Each row has a name. After each piece below comes the name of the row it's from, unless a question asks for something else. Each question is about the rows just above it. Places in a row count from 0.

[123 164 101 133 162]  H
[107  80 146 200  80]  P
[114 115 150 102 132]  C
[ 80 146 203 133 127]  W
[ 95 190 160 130 165]  A
[137 109  80 146 200]  T
[117 152 149 149 140]  J
[ 87 193 128  89 184]  M
[152 142 132 131 129]  U
[127  86  46 110 126]  Q
[143 128 119 131 111]  G
[109  80 146 200] begins in row and place : T, 1
Which row holds [107  80 146 200  80]? : P
Row and place where [127  86  46 110] starts: : Q, 0

[103  77 128 102 146 104 143  99 151 110]  R
[102  85 139  93 102  95 131  93 102 102]  D
[113 130 144  99 138  98 107  99  97  97]  K
[152  51 152 144 112 141 122 141 123 142]  Y
[ 99 124 138  87 148  87 118  88 113  90]  B
[104 103 121 168  94 161 129 164 125 164]  V
[165  77 129 167  97 164 126 162 127 163]  L
[113 205 103 119 113 118 113 126  98 117]  X
[115 193 124 110 126 109 105 109  84 109]  N
Which value appears more than once in V? : [164]
Row and place where [124 110] starts: : N, 2
How many times does D hold [101]? : 0
Count of [103] in X: : 1
Which value appears more than once in X? : [113]

[151  84 192  81 151 129 184] = E
[165 149 149 165 165 166 149] = S
[153 121 170 131 138 137 163] = Z
How many times does S hold [150]? : 0
How many times does E hold [192]? : 1
Count of [166] in S: : 1

[142 121 140 122 116] = telov
[135 122 134 125 117] = Biri
[134  96 146 104 132] = meb
[ 83 117 140  74 135] = Nepil
[113 153  92 132 137] = punag
[ 84 112 124  64 131] = fufod
[ 61 122  61  61  61] = Zem
[142 121 140 122 146] = vori
[ 84 114 131  66 134] = todir
[ 84 193 131  66 134] = remed
The value that Zem holds more than once: : [61]
Where does [114 131  66 134] start? Give its row and place. : todir, 1
The row with [ 84 112 124  64 131] is : fufod

[ 81 141 150 138] -> mulak
[ 76 110 119 119] -> Pakug
[ 81 104 150 138] -> vomel
[122 119 102  76] -> nal
[139 147 147 100] -> Gedeb
[ 81  74 150 138] -> Bul
[ 99 126 126 126] -> dazab
[ 60 139 145 137] -> Kuv
[110  76 104 128] -> tufo
Where does [110 119 119] start? Give its row and place. : Pakug, 1
Which value appears more than once in Gedeb? : [147]
Which value appears more than once in dazab? : [126]
Row and place where [110  76] starts: : tufo, 0
[139 147] begins in row and place : Gedeb, 0
Times [119] occurs in Pakug: : 2
[ 76 110 119 119] is in which row? : Pakug

[147 135 137 136 145 100 154  58 144 153 148  72 145 155 146] : Laso
[141 147 138 142 130 155 109  82 131 113 115  97 115 131 116] : Luto
[152 124 146 128 146  89 144  67 152 149 137  76 137 116 131] : Zopa
[155 129 140 148 148  87 147  69 152 148 148  80 139 158 138] : bisu
[115 129 140 132 145  87 147  69 152 148 140  80 139 158 138] : selis
Repeated in bisu: : [148]
Which value appears more than once in Laso? : [145]
Where does [131 116] start? Give its row and place. : Luto, 13
Where does [ 67 152 149 137  76 137 116 131] start? Give its row and place. : Zopa, 7

[114 142 138 142 115 133  98 132 124 115] = Tos
[195 140 138 148 134 111 113 150 111 111] = zutop
[111 134 123 154 137 154 134 125 144 126] = rul
[121 123 123 105 123 145 123 136 109 127] = Kos
[104 139 134 137 144 167 103 156 136 127] = lef
[106 131 124 120 132 137 124 125 137 127] = Bog
[136 136 132 122 130 130 127 132 133 130] = Mit
[114 138 138 142 114 133 114 138 114 138] = Bemed
Times [135] occurs in rul: : 0
How many times does Bemed hold [139]? : 0
Count of [144] in rul: : 1
Repeated in zutop: : [111]
Count of [123] in Kos: : 4
Row and place where [ 98 132] starts: : Tos, 6
Row and place where [150 111] starts: : zutop, 7

[102 107 102 144] : ganuf
[ 62 187 203  75] : taz
[120 182 196  79] : lineb
[ 89 158 167 103] : kavin
[119 119 112 119] : fepem
Which value appears more than once in ganuf? : [102]
Count of [119] in fepem: : 3

[104  92 102 103 104 153] -> peviv
[120 116 119 118 120 137] -> Lif
[129 129 129 129 129 127] -> pako
[145 151 100 147 146 145] -> zorof
[109 100 108 108 109 109] -> tobir
[145 116 119 118 120 137] -> midom
[104  58 102 103 104 153] -> gal
Which value appears more than once in zorof? : [145]
Times [147] occurs in zorof: : 1

[162 161 176 161 166 176 176 158 181] -> Ruk
[158 102 101 166 167 185 190 194 180] -> suv
[ 95 161 102 101 166 167 176 158  80] -> rozif
Times [161] occurs in Ruk: : 2
Row and place where [161 176 161 166 176] starts: : Ruk, 1
Where does [185 190] start? Give its row and place. : suv, 5
The row with [158 102 101 166 167 185 190 194 180] is : suv

[125 132 133 132 132 132 133 125] = lav
[106 112 112 106 112 112 114 144] = Vug
[ 81 143 113 106 112 132 112 112] = revig
Which value appears more than once in revig? : [112]
How many times does lav hold [133]? : 2
Row and place where [106 112 132] starts: : revig, 3
which: [125 132 133 132 132 132 133 125] : lav
which: [ 81 143 113 106 112 132 112 112] : revig
Row and place where [125 132 133 132 132] starts: : lav, 0

[192 161 160 162 191 192] = nari
[112 112 144 163 169 134] = Muviv
[ 67 173 159 204 159 159] = rav
[112 112 144 163] begins in row and place : Muviv, 0
[160 162] begins in row and place : nari, 2
The value that nari holds more than once: : [192]
How many times does Muviv hold [163]? : 1
Times [159] occurs in rav: : 3
Which value appears more than once in Muviv? : [112]
Times [159] occurs in nari: : 0

